Each row of numbers belongs to one of the objects below and depends on some of the facts about them. Some rows are named. Which object is each other row?

There are 4 kinds of fact about the objects: ρ, Λ, Ω, χ.
<369> ρ:<500> Λ:doron Ω:j
<1381> ρ:<608> Λ:grugri χ:<1582>
<1438> ρ:<459> Λ:doron Ω:i χ:<533>
<157> ρ:<883> Λ:stero Ω:b
<133> ρ:<809> Λ:seges Ω:i
<204> ρ:<1149> Λ:doron Ω:h
<256> ρ:<675> Λ:doron Ω:f χ:<936>
<1160> ρ:<675> Λ:seges Ω:d
<884> ρ:<1571> Λ:doron χ:<118>
<997> ρ:<1269> Λ:stero
<1602> ρ:<500> Λ:stero Ω:e
<335> ρ:<1571> Λ:doron Ω:b χ:<1058>
<1118> ρ:<809> Λ:fesefle Ω:e
<592> ρ:<1589> Λ:grugri χ:<399>
<829> ρ:<500> Λ:rigram Ω:b
<45> ρ:<1024> Λ:stero Ω:d
<1520> ρ:<459> Λ:stero Ω:f
<1465> ρ:<997> Λ:doron Ω:e χ:<72>
<1269> Λ:doron
<206> ρ:<997> Λ:doron
<1321> ρ:<675> Λ:seges Ω:c
<1491> ρ:<1589> Λ:stero Ω:e
<1202> ρ:<568> Λ:doron χ:<1354>
<1354> ρ:<1381> Λ:doron Ω:e χ:<957>
<637> ρ:<1269> Λ:doron Ω:e
<110> ρ:<1589> Λ:doron χ:<335>
<146> ρ:<1589> Λ:rigram Ω:g
<72> ρ:<500> Λ:doron Ω:i χ:<78>
<14> ρ:<1571> Λ:doron Ω:f
<936> ρ:<1381> Λ:doron χ:<282>
<926> ρ:<883> Λ:seges Ω:j χ:<1076>
<1152> ρ:<997> Λ:stero χ:<897>
<815> ρ:<1571> Λ:doron Ω:g
<1062> ρ:<883> Λ:doron Ω:e
<931> ρ:<1024> Λ:stero
<1195> ρ:<608> Λ:grugri Ω:e χ:<870>
<1591> Λ:doron χ:<130>
<129> ρ:<809> Λ:doron Ω:j χ:<1370>
<1543> ρ:<568> Λ:doron Ω:a χ:<163>
<1149> ρ:<1269> Λ:doron χ:<129>
<159> ρ:<1308> Λ:seges Ω:a χ:<1381>
<1256> ρ:<1582> Λ:grugri χ:<459>
<487> ρ:<608> Λ:doron Ω:h
<459> ρ:<608> Λ:doron χ:<1465>
<1585> ρ:<997> Λ:stero Ω:h
<287> ρ:<1571> Λ:stapas Ω:j
<78> ρ:<1149> Λ:doron Ω:d
<282> ρ:<883> Λ:doron χ:<133>
<570> ρ:<1256> Λ:stero
<1374> ρ:<1381> Λ:doron
<1024> ρ:<608> Λ:seges
<218> ρ:<608> Λ:seges
<1165> ρ:<459> Λ:doron Ω:g
<1570> ρ:<1254> Λ:seges Ω:a χ:<14>
<631> ρ:<218> Λ:stero Ω:d
<608> Λ:seges
<718> ρ:<883> Λ:doron Ω:f
<745> ρ:<675> Λ:fesefle χ:<809>
<897> ρ:<218> Λ:doron
<135> ρ:<1381> Λ:doron Ω:c χ:<931>
<933> ρ:<1381> Λ:doron Ω:h χ:<1256>
<473> ρ:<675> Λ:stero
<883> ρ:<1269> Λ:doron χ:<12>
<1231> ρ:<1589> Λ:stero Ω:f χ:<277>
<476> ρ:<1582> Λ:stero χ:<1395>
<1030> ρ:<809> Λ:grugri Ω:a
<1599> ρ:<1582> Λ:rigram Ω:c χ:<883>
<1359> ρ:<1308> Λ:stero
<1526> ρ:<883> Λ:stapas
<560> ρ:<1381> Λ:doron χ:<528>
<365> ρ:<1381> Λ:doron Ω:g χ:<500>
<710> ρ:<1582> Λ:stero χ:<368>
<107> ρ:<675> Λ:stero Ω:a
<938> ρ:<608> Λ:stero Ω:c
<1314> ρ:<1571> Λ:doron Ω:h χ:<1543>
<1016> ρ:<809> Λ:stapas χ:<933>
<763> ρ:<997> Λ:stero Ω:a
<732> ρ:<1254> Λ:doron Ω:d
<368> ρ:<1589> Λ:seges Ω:b
<522> ρ:<500> Λ:doron Ω:h
<212> ρ:<500> Λ:doron Ω:f χ:<560>
<886> ρ:<1256> Λ:doron Ω:g χ:<15>
<982> ρ:<218> Λ:stero Ω:c χ:<1499>
<1499> ρ:<883> Λ:seges Ω:g
<543> ρ:<675> Λ:doron Ω:i χ:<1591>
<1589> ρ:<1269> Λ:seges
<1138> ρ:<1381> Λ:doron Ω:f χ:<365>
<118> ρ:<1254> Λ:doron χ:<77>
<568> ρ:<1591> Λ:doron χ:<1152>
<1063> ρ:<1582> Λ:stapas Ω:h
<809> ρ:<608> Λ:doron χ:<1314>
<106> ρ:<1591> Λ:stapas
<121> ρ:<883> Λ:stero χ:<739>
<1271> ρ:<1254> Λ:doron Ω:e χ:<1242>
<1242> ρ:<1381> Λ:doron
<484> ρ:<1149> Λ:stapas Ω:e
<1582> Λ:stapas χ:<1138>
<12> ρ:<1269> Λ:doron Ω:i χ:<484>
<533> ρ:<1308> Λ:doron Ω:g χ:<473>
<712> ρ:<1149> Λ:doron Ω:g
<308> ρ:<1256> Λ:grugri Ω:d χ:<1016>
<16> ρ:<1256> Λ:doron Ω:i
<539> ρ:<1582> Λ:doron Ω:e χ:<982>
<937> ρ:<1582> Λ:doron Ω:b
<1077> ρ:<1024> Λ:doron Ω:e χ:<1583>
<500> ρ:<1582> Λ:doron χ:<1149>
<962> ρ:<1024> Λ:doron Ω:h
<579> ρ:<997> Λ:doron Ω:j
<957> ρ:<1149> Λ:doron
<1254> ρ:<1591> Λ:doron χ:<704>
<1086> ρ:<883> Λ:doron Ω:h χ:<1593>
<15> ρ:<1591> Λ:grugri Ω:h χ:<1165>
<870> ρ:<500> Λ:doron Ω:g
<316> ρ:<997> Λ:seges Ω:g
<1370> ρ:<1256> Λ:stapas Ω:a χ:<1231>
<77> ρ:<500> Λ:doron Ω:a χ:<1339>
<704> ρ:<809> Λ:stapas Ω:c χ:<1271>
<890> ρ:<1024> Λ:seges Ω:a χ:<543>
<1355> ρ:<608> Λ:doron Ω:a
<89> ρ:<1256> Λ:doron
<1116> ρ:<997> Λ:stero χ:<1086>
<170> ρ:<218> Λ:doron Ω:i
<766> ρ:<1582> Λ:doron Ω:i χ:<1063>
<99> ρ:<500> Λ:doron Ω:c
<739> ρ:<1591> Λ:doron Ω:e
<528> ρ:<1589> Λ:doron
<1188> ρ:<809> Λ:doron Ω:f
<277> ρ:<1589> Λ:stero Ω:h χ:<341>
<1058> ρ:<1024> Λ:doron χ:<1116>
<399> ρ:<809> Λ:doron Ω:h χ:<938>
<848> ρ:<997> Λ:doron Ω:c
<1076> ρ:<883> Λ:doron χ:<1438>
<263> ρ:<1149> Λ:doron Ω:j
<1572> ρ:<1381> Λ:doron Ω:a
<1571> ρ:<1269> Λ:stero
<1583> ρ:<1024> Λ:fesefle Ω:g χ:<592>
<59> ρ:<218> Λ:doron Ω:f
<341> ρ:<1589> Λ:doron Ω:c χ:<710>
<675> Λ:fesefle
<481> ρ:<1256> Λ:doron Ω:b
<1339> ρ:<809> Λ:fesefle Ω:d χ:<159>
<1308> ρ:<1269> Λ:doron χ:<135>
<163> ρ:<1571> Λ:grugri χ:<308>
<130> ρ:<1254> Λ:doron Ω:b χ:<422>
<422> ρ:<1269> Λ:seges Ω:a χ:<1491>
<610> ρ:<675> Λ:doron Ω:g χ:<1202>
<357> ρ:<1308> Λ:stapas
<752> ρ:<568> Λ:doron Ω:c
<1593> ρ:<218> Λ:doron Ω:e χ:<121>
<844> ρ:<1149> Λ:rigram
<1395> ρ:<675> Λ:stapas Ω:e χ:<110>

Some rows with their names:
[-28   7   1  -9 -10  18 -12  24  -9   1  21  18   0  -4  15  -7 -19   2
   1  -6  -7  -3   2   2   6  -4]: <72>
[ 84  -7  16  19 -10 -37  20 -11 -10  10   8   5 -18  33 -12  15 -38  -5
   7  -8   8  -5  -5 -13   1  23]: <335>
[-24   2  -1  11   1  -3  -2 -11  -5  27   4 -10  11  12  26  20   6   1
  10  -4   8   4  -3 -16  -2  -4]: <1116>
[ 19   3   9  -9  -6  -8 -16  -5   1   3  19   2  -4  18 -11   6   8   2
  34  -1   6  21   8  -6   1   9]: <1160>
[-12   3   2 -22   6  19 -24   0  12   0  19   5   8   1  -3  -8  17  10
  18   2   4  13  10  -4  -2  -4]: <218>
[ 11  -1   5  -6   4  17   2  12   2 -12  23  15  -4   4  -1 -11 -11  12
   6  -1  -1 -17  11   0   0  -3]: <1355>
[-14  -2   8 -40  20  42 -19   6  -1   2  22  -3  -5  14  -8   3   6  18
 -52  -6  16   9   3 -19   4 -15]: <1242>
[ -5   3   4  -4  -9  -1  -1  11  -4   8  20  18  -6  -5  10  -8 -28   3
  -4  -3  -3 -17   7   8  -2  -3]: <1543>
[-29   2  -1  -4   2   7  -7   3   8   4   8   4  -2   5  16   9  18   7
 -10   1 -13 -11  -3   4  -3   7]: <1591>
[-37  -2   2  21  -8  -9  14   9   5  20  19   7  17  -7  10  21 -18  -6
  -9 -15  12  -8  -2   3   2   8]: <484>
[ 10  -4   0   6  10  -2   4 -15  10  12  13   7  -3   6  21 -10  -4  17
 -48   3   2 -34  11  14 -14  -4]: <212>
[-22   3   0 -21   1   8 -12   4   3   9   6   4  -3  -1  21  -1   5   6
 -24   0  -6   5   4   1  -8   1]: <1202>
[ -3  -6   5  12   3 -14  16 -10   7  20   2 -12   4  -6  19   5  -9   5
 -81 -10  12 -29  -1  15  -9  -2]: <718>
[ -1  -2   1  -8   6  17  -4  -2  -2   7   4  -2  -2  -2   6   7   8   5
 -10   1  -7  -6   5  -3  -5  -5]: <118>
[ 11   9   5 -22 -10 -12 -24  -1  -4   5  20   9  -7   4 -14 -15   2   4
  -6  -1   5  12  -8  -3  -9  16]: <308>
[ 36  -5   6  25 -15 -33  27  -5   3  26  21  20  -9  10   8  -3 -52  -2
 -36  -7  17 -33   4  11 -11  12]: <1314>
[-12  -1   2  30  -9 -12   6  -1  -6  25  18   6   9   6  29   9 -33  -2
  25  -9  12 -11   1  -8   4  -4]: <763>
[ 19   0   8   3  -1   2   2   8  -2  -3  19  14  -7   6  -7  -5 -21   4
   0  -7   0 -12   6   0   4   0]: <369>
[  1   1   3   9  -7 -12   7  -9  -2  26  17   0  11   9  16  17 -15  -1
   9  -6  12   0  -5  -4   2   1]: <316>
[ -4  -5   7  10  20  28  15   8  11 -23  10   9   2  17 -14   4  19  11
   3  -6  -2 -16   8  -8  12   6]: <1165>
[-20 -10   4   0  19  16   8  -7  17   1  26  11  -6   3 -11   6   7  19
 -32  -3   9 -33  11   7 -17  -4]: <1138>

Rows to name:
No name comes twice in this set of rows, the named rows included.
[ 46  -9   9  34  -8 -27  37 -10   1  21  18  10  -6  15   1  10 -45  -2
 -28 -10  18 -37   1   5  -4  13] -> <204>
[ 17  -9   1  -2   8   7  23 -19   6  25  19  -2  -2 -32 -24   8 -19   0
 -42   1  15 -27  23   7 -20 -10] -> <256>
[-26   9  -3  -5 -12 -14 -19  -6  -8  28   9  -3   8  -7  14  -2   0  -2
 -46  -2   4   3 -18   0  -7   5] -> <163>
[-25   7  -1   0  -4  -9 -20  -8 -11  34   3   2   7  29  52   2  -1   8
 -18  -1  10   7  -7  -9   0  -3] -> <1152>
[  8  -9   4  11   9   4  23 -11   3  24   3  -5   8   9   8  17 -20   6
 -90 -13  24 -14  -5 -10   3   0] -> <14>
[-20   7   0 -22  -4   3 -33   1   1  14  18   8   4  -3  -7 -16  14   5
 -37   0   6   6  -9   3  -9   1] -> <1256>
[ 22   5   1 -40 -10  14 -15  10 -24  15  34   3  -5 -31   1 -18 -47  -5
 -18   0   5  -5  18  -6  -7 -27] -> <766>
[-13  -2   4  -7  16  11   0 -11  19   7  20  17   7   1   2 -11   4  17
  -3  -2  21 -19  28   3 -13  -1] -> <1520>
[ 16  -1   9 -13  -2   1  -5   3  -2   5  13   4 -10  12  -5   7   2   2
   7  -1  -4  10   6  -7  -2  12] -> <732>
[-34   5   4 -33  13  21 -32   6   9  10  11  12   4  14  14 -11  18  16
  -7  -5  12  24  16 -10  -1  -2] -> <931>

Now the same objects, written a new way:
Known rows:
[-18  -1   9  25  17  44   7  15  29  -3 -11  -6  -2 -27]: <14>
[-44   1  33 -20 -26   8  -4  17  -1  10  19  -4  -7   8]: <1583>
[  2  10  26   2  13  13 -30  10  18 -15  13  23   2 -22]: <157>
[ -6   4  15  19   9  33  10  11  13 -16   3  -1  -6 -33]: <1465>
[ -7   2  23  -4   3  18 -28   9  14 -14   6   5  -5 -46]: <815>
[ 10   5 -17  10  47  13 -57   5  22  18  10   8 -10 -11]: <282>
[-36   0  15  -4   8  26   6  13  25  14  17   0  -9 -22]: <369>
[-25  -4  -5   5  -6  12  -5  12 -20  -7  10 -16 -18   2]: <500>
[ -7   2  26 -13  -2  13 -47  13  17 -14   6   9   0 -48]: <204>
[-15  12  -3  -1   1   9   3  14 -10  -2  17   0  -9   3]: <106>
[ -9  16  -7  42  10  34  86   9 -23 -18  22 -17 -30  15]: <543>
[  2  14  28  18 -10  16   9  11 -16 -51  12   6  -8 -16]: <1152>
[-14   1  -1   2  18  15  19  -2   7  14  34  -1 -33 -25]: <1570>
[-35   0  -6  -5 -10   4   3  11 -21  10  19 -17 -21  16]: <1381>
[-47  -3   0   2   7  26  32  10  10  23  21  -7 -20   1]: <1188>
[-54   8   9 -20 -17  17 -12  33   1   6   2   2   1  18]: <1165>
[ 13  19   4  11  15  15 -13  13  -2 -18  17  13 -10 -13]: <1076>
[-36  17 -19  -4   3  17 -12  33  -5  18   8   3  -3  48]: <1242>
[-13  30 -16  -5  -5  -5  -4  28 -44  -8  28   5 -20  57]: <135>
[ -6   6  14  -8   1  15 -29  14  13 -15   5   7  -6 -44]: <316>
[-43  -6  -9 -25  19   8 -81  19  31  37 -10   5  13  -5]: <1063>

Rows to name:
No name comes twice in this set of rows, the named rows included.
[ -8   3   9  -1   7  -2   1  -2 -14  -9  41   5 -29  -6] -> <476>
[  5  -5  12  13  -8   8   0  -5 -23 -35  20 -13 -27 -43] -> <1308>
[-14  -1  23   5   9  25   5   2  30  -6   7  -1  -1 -61] -> <287>
[-30   5  17 -24  -4   7 -37  20  12   4  14  11  -6 -18] -> <522>
[-37  -2 -60  39  42  36  18  17   3  43   6 -28 -28  48] -> <133>
[-14  -9  -3   2   1   0  -5  -1 -21  -4  27 -11 -34 -16] -> <1254>
[-26  21  -2  -9  -6   8  14  27 -20  -2  26   4 -16  31] -> <560>
[-16  12 -21  44  17  36  64  12 -13  -3  17 -16 -26  24] -> <72>
[  1   1  21   5  -2  -1   7  -4 -14   3  37  -6 -27  -9] -> <745>
[-18 -12  -5   3  28  12  -6  -5  16  29  32  -5 -30 -19] -> <539>
[-30   0 -33  -7  34   4 -47  14   9  48  20   3 -18  33] -> <936>
[ -6  16  -1  13  -3  24 -29  30  -6 -29 -15   1   9   1] -> <78>
[ -1   5   6  17  15  25  14   2   9 -12  12  -4 -21 -40] -> <159>
[-12  13  -6  -4   1   7 -16  19 -11  -4  17   5 -11   9] -> <732>
[-15   9 -20  42  21  34  65   7 -12   0  22 -18 -32  21] -> <16>

